Here is a tiny trained network, its code and every weight. The questions are about switching its units off for an input and a class, where a switched-off unit gives its printed mean instead of its output.

import numpy as np


def w(rows, s, z=0):
    codes = np.array(rows[::2]) - 128.0
    scale = np.full(codes.shape[1], s)
    scale[-1] = z or s
    return codes * scale


def f(y):
    return y / 2 * (1 + np.tanh(0.7978845608 * (y + 0.044715 * y**3)))


def log_softmax(a):
    a = a - a.max(-1, keepdims=True)
    return a - np.log(np.exp(a).sum(-1, keepdims=True))


def net(x, mask):
    res = np.array(x, float).reshape(1, 6) / 4 @ E
    y = f(res @ A[0][:, :-1].T + A[0][:, -1])
    res = res + np.where(mask, y, B[0][:, -1]) @ B[0][:, :-1]
    return log_softmax(res[-1] @ U[:, :-1].T + U[:, -1])


A, B = {}, {}
E = w([
[110,115,154,121,119,151,106,118],'x0',
[50,1,33,22,240,51,60,52],'x1',
[142,137,122,124,131,116,138,125],'x2',
[101,12,233,33,110,113,253,236],'x3',
[225,14,17,99,21,255,38,227],'x4',
[165,180,93,123,167,100,155,181],'x5',
],0.0097)
A[0] = w([
[155,77,156,117,12,123,233,189,232],'n0',
[141,44,109,124,138,93,153,133,27],'n1',
[153,233,54,184,68,192,94,85,148],'n2',
[146,212,189,212,104,37,137,76,190],'n3',
[101,80,149,23,172,142,175,187,161],'n4',
[95,39,184,68,157,68,210,151,165],'n5',
[34,173,197,207,188,70,164,87,254],'n6',
[144,156,98,227,107,169,97,184,200],'n7',
[167,73,50,30,199,106,64,67,213],'n8',
[106,148,225,73,161,96,198,134,134],'n9',
[76,146,93,72,198,95,109,54,183],'n10',
],0.011,0.0057)
B[0] = w([
[177,151,167,155,98,169,181,209,236],'n0',
[90,63,84,97,165,138,161,150,159],'n1',
[158,115,136,180,222,202,86,122,228],'n2',
[108,221,185,138,160,161,113,83,229],'n3',
[66,75,109,66,138,130,202,195,213],'n4',
[86,66,157,169,148,124,225,143,229],'n5',
[78,249,140,182,135,43,154,62,254],'n6',
[194,190,156,109,129,155,77,113,202],'n7',
[82,65,13,89,111,120,66,113,244],'n8',
[115,142,134,241,138,96,178,149,200],'n9',
[59,88,86,111,184,52,116,46,224],'n10',
],0.012,0.022)
U = w([
[120,244,201,138,129,96,104,86,169],'0',
[79,170,91,128,166,13,94,70,133],'1',
[204,143,116,188,86,180,72,139,255],'2',
[163,98,17,101,105,139,76,107,62],'3',
[100,208,188,216,72,92,223,197,197],'4',
[65,84,173,135,218,46,229,127,20],'5',
[232,112,170,82,40,160,234,217,80],'6',
[84,62,90,76,101,150,182,225,9],'7',
],0.011,0.0058)

Each question gives the input, the list of numbers given to net, and the class t.
The units are the neurons (one row each of A and B). Each row of codes is followed by its name. A weight is (code - 128) times the scale printed after its matrix; where a second scale follows, it is the last column's (A, B and U).
mask holds one flag per neuron, in row order. A switched-off neuron (its flag False) gives its mean, the last column of its row in B, instead of its output. The means were averaged over made-up inputs and are rounded, as every weight is.
A unit's drop is (log p(t) with every unit on - log p(t) with that unit switched off) / (log p(t) with every unit on - log p(t) with every unit switched off).
The circuit of an input: a set's keep is (log p(t) with only the set's units on - log p(t) with every unit switched off) / (log p(t) with every unit on - log p(t) with every unit switched off). Starting from all 11 units, units are removed one at a time, each time the one whose removal leaves the highest keep (on an exact tie, the one counted first), for as long as the keep stays at least 0.8.
circuit, biggest first: the units of the circuit, biggest drop first
k most important neurons: the k neurons with the biggest drops, biggest first
drop of u: that unit's drop, to one decimal
input [-2,-2,4,1,-7,4], class 4: circuit, biggest first -> n9
input [-8,7,-6,0,-7,-1], class 1: 2 most important neurons -> n6, n8
input [6,-3,-2,0,0,-1], class 0: 4 most important neurons -> n5, n8, n4, n9
input [6,-7,-7,1,1,-8], class 6: circuit, biggest first -> n6, n0
input [7,1,7,0,-7,-5], class 1: 2 most important neurons -> n6, n10
input [6,0,3,-5,6,-2], class 2: 2 most important neurons -> n10, n2
input [1,-6,-2,-6,2,3], class 2: 2 most important neurons -> n6, n2
input [-5,7,-5,2,2,-4], class 7: 2 most important neurons -> n8, n6
input [2,-1,-8,-1,-6,0], class 0: 2 most important neurons -> n8, n3
input [-4,0,-1,-8,-4,4], class 0: 2 most important neurons -> n3, n8
input [2,1,7,-2,7,-7], class 3: drop of n8 -> 0.2
input [-5,-1,4,-8,-5,-3], class 0: drop of n3 -> 0.3
input [-8,2,0,-8,6,1], class 3: drop of n10 -> 0.0
input [-2,8,-5,2,6,-2], class 7: most important neuron -> n4
